Below is a small trained network, with its code and all its weights. Each question gives an input and a target symbol and asks what happens when units are switched off, that is, made to give their printed mean instead of their output.

import numpy as np


def w(rows, s, z=0):
    codes = np.array(rows[::2]) - 128.0
    scale = np.full(codes.shape[1], s)
    scale[-1] = z or s
    return codes * scale


def norm(h):
    return h / np.sqrt((h * h).mean(-1, keepdims=True) + 1e-5)


def f(y):
    return np.maximum(y, 0)


def softmax(a):
    e = np.exp(a - a.max(-1, keepdims=True))
    return e / e.sum(-1, keepdims=True)


def log_softmax(a):
    a = a - a.max(-1, keepdims=True)
    return a - np.log(np.exp(a).sum(-1, keepdims=True))


def net(x, mask):
    ids = ['ΓΔΛαεημτφ'.index(c) for c in x.split()]
    T = len(ids)
    res = E[ids] + P[:T]
    r = norm(res)
    for j in range(3):
        rows = slice(2 * j, 2 * j + 2)
        q, k, v = (r @ M[0][rows].T for M in (Q, K, V))
        z = softmax(np.where(np.tri(T) > 0, q @ k.T / 2**0.5, -1e9)) @ v
        o = O[0][rows]
        res = res + np.where(mask[j], z, o[:, -1]) @ o[:, :-1]
    y = f(norm(res) @ A[0][:, :-1].T + A[0][:, -1])
    res = res + np.where(mask[3:11], y, B[0][:, -1]) @ B[0][:, :-1]
    return log_softmax(norm(res)[-1] @ U[:, :-1].T + U[:, -1])


Q, K, V, O, A, B = {}, {}, {}, {}, {}, {}
E = w([
[64,164,147,96,99,68,113,125,92,205,91,135],'Γ',
[149,92,111,59,127,103,187,173,136,235,189,96],'Δ',
[38,150,165,72,92,158,87,90,106,167,147,119],'Λ',
[130,153,93,159,110,131,70,151,255,95,164,100],'α',
[195,141,100,166,131,244,115,128,143,156,75,199],'ε',
[99,89,192,118,188,114,112,93,123,146,109,238],'η',
[83,187,219,112,84,128,80,125,98,116,154,166],'μ',
[115,148,128,190,253,175,188,132,45,134,130,133],'τ',
[93,156,152,93,80,108,105,101,76,128,167,221],'φ',
],0.022)
P = w([
[217,90,79,189,55,82,118,1,134,103,145,6],'0',
[126,225,136,191,69,141,126,126,171,214,144,67],'1',
[133,212,133,161,96,139,119,121,163,199,135,88],'2',
[121,204,134,177,88,131,125,138,156,188,141,99],'3',
[107,200,147,151,114,132,117,151,164,190,124,120],'4',
[110,186,138,138,125,134,106,140,149,170,134,132],'5',
[95,174,157,145,123,119,116,175,149,164,111,139],'6',
[101,148,153,114,124,129,101,156,141,141,129,153],'7',
[93,131,145,134,113,133,106,162,128,121,143,159],'8',
[81,118,135,123,116,137,97,177,130,110,142,161],'9',
[75,106,135,116,113,138,93,190,128,87,138,169],'10',
[58,100,124,112,126,139,83,216,123,77,130,183],'11',
[47,72,118,116,135,119,80,222,114,45,124,189],'12',
[55,54,120,140,119,138,88,189,131,59,137,213],'13',
],0.01)
Q[0] = w([
[236,128,42,85,126,157,173,156,113,103,127,5],'h0',
[130,111,147,96,31,88,63,38,171,90,26,153],'h0',
[71,83,197,104,41,41,18,76,162,180,162,158],'h1',
[238,84,59,145,110,156,160,152,210,94,106,80],'h1',
[227,125,11,207,225,186,180,228,91,96,128,44],'h2',
[254,85,130,5,74,91,96,55,129,113,51,89],'h2',
],0.0081)
K[0] = w([
[128,181,140,115,141,158,162,191,150,166,158,123],'h0',
[173,181,147,154,104,131,102,62,143,137,86,76],'h0',
[173,157,129,134,109,83,84,81,135,144,183,64],'h1',
[141,206,124,134,110,208,132,191,199,169,113,135],'h1',
[110,136,143,111,130,167,99,234,102,107,139,191],'h2',
[127,167,145,120,129,131,163,85,111,247,148,76],'h2',
],0.013)
V[0] = w([
[115,162,153,163,99,196,138,31,87,85,90,132],'h0',
[178,38,66,135,200,211,104,87,222,147,84,95],'h0',
[165,141,114,95,146,57,199,176,57,141,103,254],'h1',
[52,102,126,41,36,168,115,146,130,148,131,174],'h1',
[47,145,141,84,92,19,81,107,44,185,101,110],'h2',
[63,133,214,162,150,132,43,119,159,62,137,95],'h2',
],0.0081)
O[0] = w([
[67,201,74,150,173,103,95,112,173,123,50,135,168],'h0',
[31,120,132,108,159,160,206,152,147,170,127,181,90],'h0',
[126,141,130,140,90,161,128,121,223,161,109,138,4],'h1',
[109,185,126,79,140,157,178,34,111,112,54,76,1],'h1',
[47,73,76,193,160,169,184,251,126,101,136,164,101],'h2',
[148,196,31,69,132,96,176,139,188,180,204,176,215],'h2',
],0.011,0.0062)
A[0] = w([
[168,123,103,199,184,187,254,133,146,126,169,68,153],'n0',
[148,122,191,199,84,111,45,93,72,93,89,121,82],'n1',
[160,93,184,126,167,148,209,167,46,202,212,122,248],'n2',
[139,129,16,148,137,252,89,155,144,94,36,147,161],'n3',
[176,225,96,63,179,81,93,11,155,152,195,151,164],'n4',
[177,207,31,122,173,35,121,137,231,126,207,109,106],'n5',
[178,60,187,106,85,81,89,160,231,171,182,115,180],'n6',
[62,201,93,109,110,46,117,161,142,107,106,142,71],'n7',
],0.0098,0.0016)
B[0] = w([
[27,143,196,119,76,76,92,71,82,156,56,98,165],'n0',
[117,125,89,92,215,185,123,91,156,223,176,80,165],'n1',
[232,50,149,35,41,118,248,102,108,83,124,141,203],'n2',
[247,223,149,207,67,128,115,84,132,178,143,116,166],'n3',
[218,155,113,188,94,124,101,181,153,64,103,69,239],'n4',
[29,76,115,37,167,213,41,114,186,16,125,96,247],'n5',
[124,255,56,50,118,22,114,185,97,101,150,99,189],'n6',
[194,44,153,67,130,144,187,123,142,142,146,138,195],'n7',
],0.0094,0.016)
U = w([
[71,154,156,111,72,7,12,161,89,176,149,223,4],'Γ',
[175,55,198,56,42,102,152,141,61,118,123,193,198],'Δ',
[92,204,88,116,217,97,178,130,22,91,118,184,70],'Λ',
[110,105,120,93,116,112,77,162,152,3,95,116,45],'α',
[240,167,92,151,159,164,137,135,148,211,132,165,160],'ε',
[34,182,236,122,81,60,122,73,114,90,54,184,200],'η',
[74,77,118,109,114,189,180,142,223,181,170,238,176],'μ',
[79,16,179,119,180,155,72,117,64,170,138,133,111],'τ',
[94,109,166,236,62,81,104,209,59,80,84,173,251],'φ',
],0.0056,0.0011)

Each question gives the input, a string of symbols that net reads in full, and the target symbol t.
The units are the heads (2 rows each of Q, K, V and O) and the neurons (one row each of A and B). Each row of codes is followed by its name. A weight is (code - 128) times the scale printed after its matrix; where a second scale follows, it is the last column's (O, A, B and U).
mask holds one flag per unit, heads first, then neurons. A switched-off unit (its flag False) gives its mean, the last column of its rows in O or B, instead of its output. The means were averaged over made-up inputs and are rounded, as every weight is.
A unit's drop is (log p(t) with every unit on - log p(t) with that unit switched off) / (log p(t) with every unit on - log p(t) with every unit switched off).
The circuit of an input: a set's keep is (log p(t) with only the set's units on - log p(t) with every unit switched off) / (log p(t) with every unit on - log p(t) with every unit switched off). Starting from all 11 units, units are removed one at a time, each time the one whose removal leaves the highest keep (on an exact tie, the one counted first), for as long as the keep stays at least 0.8.
circuit, biggest first: the units of the circuit, biggest drop first
most important unit: the unit with the biggest drop
k most important neurons: the k neurons with the biggest drops, biggest first
heads that matter: for each layer, one digit per head in row order, 1 if its drop is at least 0.15 and else 0, layers parted by /
input Λ τ η Δ τ α Δ μ η α Δ Δ τ, target Δ: heads that matter => 100
input Γ τ Δ η μ α Γ Γ τ ε τ Λ, target φ: circuit, biggest first => [h2 n5]
input Δ Γ α Δ τ τ α τ τ μ, target τ: circuit, biggest first => [h2 n1]
input Λ τ α η, target Λ: circuit, biggest first => [h1 h2]
input τ μ Γ Γ α μ, target Γ: heads that matter => 011
input μ η τ η φ, target α: circuit, biggest first => [h0 n5 h2]
input Δ τ α τ α Λ, target τ: circuit, biggest first => [h2 n1]
input φ τ α Λ, target ε: most important unit => h0
input ε τ ε η φ τ Δ ε ε τ Δ μ, target η: circuit, biggest first => [h2 h0]
input τ Γ α τ Λ τ μ φ Λ φ, target Γ: 2 most important neurons => [n5 n2]
input α Λ α Δ τ Δ α Γ, target Δ: circuit, biggest first => [h0 h1 n2]
input α τ Λ Γ Δ τ α μ η Λ α τ η, target Δ: 2 most important neurons => [n5 n2]
input ε Λ τ Δ τ Λ τ, target Δ: heads that matter => 000
input τ τ τ τ, target τ: heads that matter => 111
input η ε φ Δ φ, target μ: heads that matter => 100
input μ Δ τ α τ τ α Λ η Γ τ, target η: heads that matter => 010
input τ μ φ ε τ, target ε: heads that matter => 001
input Γ α ε α α τ α Γ μ μ, target φ: 2 most important neurons => [n5 n3]
input φ Λ Δ τ φ Λ Γ α ε τ α Γ Γ, target ε: most important neuron => [n3]
input τ τ τ α α φ τ α τ α τ η τ Γ, target Γ: 2 most important neurons => [n5 n2]
input φ τ Λ μ Λ Λ μ α τ τ τ α α μ, target ε: 3 most important neurons => [n3 n5 n1]
input τ τ Λ μ μ φ τ η, target Γ: heads that matter => 011
